Here is a tiny trained network, its code and every weight. The questions are about switching its units off for an input and a class, where a switched-off unit gives its printed mean instead of its output.

import numpy as np


def w(rows, s, z=0):
    codes = np.array(rows[::2]) - 128.0
    scale = np.full(codes.shape[1], s)
    scale[-1] = z or s
    return codes * scale


def norm(h):
    return h / np.sqrt((h * h).mean(-1, keepdims=True) + 1e-5)


def f(y):
    return np.maximum(y, 0)


def log_softmax(a):
    a = a - a.max(-1, keepdims=True)
    return a - np.log(np.exp(a).sum(-1, keepdims=True))


def net(x, mask):
    res = np.array(x, float).reshape(1, 4) / 4 @ E
    u = 0
    for l in range(2):
        y = f(norm(res) @ A[l][:, :-1].T + A[l][:, -1])
        res = res + np.where(mask[u : u + 3], y, B[l][:, -1]) @ B[l][:, :-1]
        u += 3
    return log_softmax(norm(res)[-1] @ U[:, :-1].T + U[:, -1])


A, B = {}, {}
E = w([
[146,138,175,59,83],'x0',
[188,151,72,98,118],'x1',
[102,150,148,39,205],'x2',
[247,138,253,126,190],'x3',
],0.0055)
A[0] = w([
[19,46,109,113,175,2],'0.n0',
[69,224,255,187,130,111],'0.n1',
[133,216,90,76,104,174],'0.n2',
],0.0075,0.0013)
B[0] = w([
[62,66,150,97,100,247],'0.n0',
[115,171,84,178,253,252],'0.n1',
[193,178,176,129,206,243],'0.n2',
],0.0074,0.0029)
A[1] = w([
[112,247,144,49,83,255],'1.n0',
[165,178,42,137,152,180],'1.n1',
[222,147,110,205,2,75],'1.n2',
],0.0085,0.0037)
B[1] = w([
[140,161,125,207,79,254],'1.n0',
[134,148,220,187,177,223],'1.n1',
[180,185,107,95,11,233],'1.n2',
],0.012,0.0051)
U = w([
[219,175,212,189,201,197],'0',
[192,17,68,27,139,1],'1',
[198,144,69,146,4,161],'2',
[180,24,93,40,131,4],'3',
[1,21,75,132,155,174],'4',
],0.012,0.0074)

Each question gives the input, the list of numbers given to net, and the class t.
The units are the neurons (one row each of A and B). Each row of codes is followed by its name. A weight is (code - 128) times the scale printed after its matrix; where a second scale follows, it is the last column's (A, B and U).
mask holds one flag per neuron, layer by layer. A switched-off neuron (its flag False) gives its mean, the last column of its row in B, instead of its output. The means were averaged over made-up inputs and are rounded, as every weight is.
A unit's drop is (log p(t) with every unit on - log p(t) with that unit switched off) / (log p(t) with every unit on - log p(t) with every unit switched off).
The circuit of an input: a set's keep is (log p(t) with only the set's units on - log p(t) with every unit switched off) / (log p(t) with every unit on - log p(t) with every unit switched off). Starting from all 6 units, units are removed one at a time, each time the one whose removal leaves the highest keep (on an exact tie, the one counted first), for as long as the keep stays at least 0.8.
circuit, biggest first: the units of the circuit, biggest drop first
unit that matters most: the unit with the biggest drop
k most important neurons: the k neurons with the biggest drops, biggest first
top k neurons in layer l: the k neurons of layer l with the biggest drops, biggest first
drop of u: that unit's drop, to one decimal
input [1,-1,2,-1], class 4: unit that matters most : 0.n0
input [-1,5,-6,8], class 2: circuit, biggest first : [1.n2 0.n2]
input [6,4,-2,5], class 2: top 2 neurons in layer 0 : [0.n1 0.n2]
input [-5,-3,-4,-3], class 4: circuit, biggest first : [1.n2 1.n0]
input [3,-4,6,-3], class 4: 3 most important neurons : [0.n0 1.n2 1.n1]
input [1,3,-1,-3], class 0: 2 most important neurons : [1.n1 0.n2]
input [-6,-8,7,1], class 4: circuit, biggest first : [0.n0 1.n1]
input [-2,7,-7,7], class 2: 3 most important neurons : [1.n2 0.n1 0.n2]
input [-4,6,1,-6], class 0: 2 most important neurons : [1.n1 0.n2]
input [2,-7,1,0], class 4: 2 most important neurons : [0.n0 1.n1]
input [-8,3,-8,7], class 2: drop of 0.n1 : 0.3
input [-7,0,4,-3], class 4: drop of 1.n2 : 0.0
input [-5,7,5,-5], class 0: drop of 0.n2 : 0.1
input [4,6,-1,-4], class 0: circuit, biggest first : [1.n1]
input [-3,-4,0,0], class 4: drop of 0.n0 : 0.3
input [-4,-3,-5,-7], class 4: top 2 neurons in layer 1 : [1.n2 1.n0]
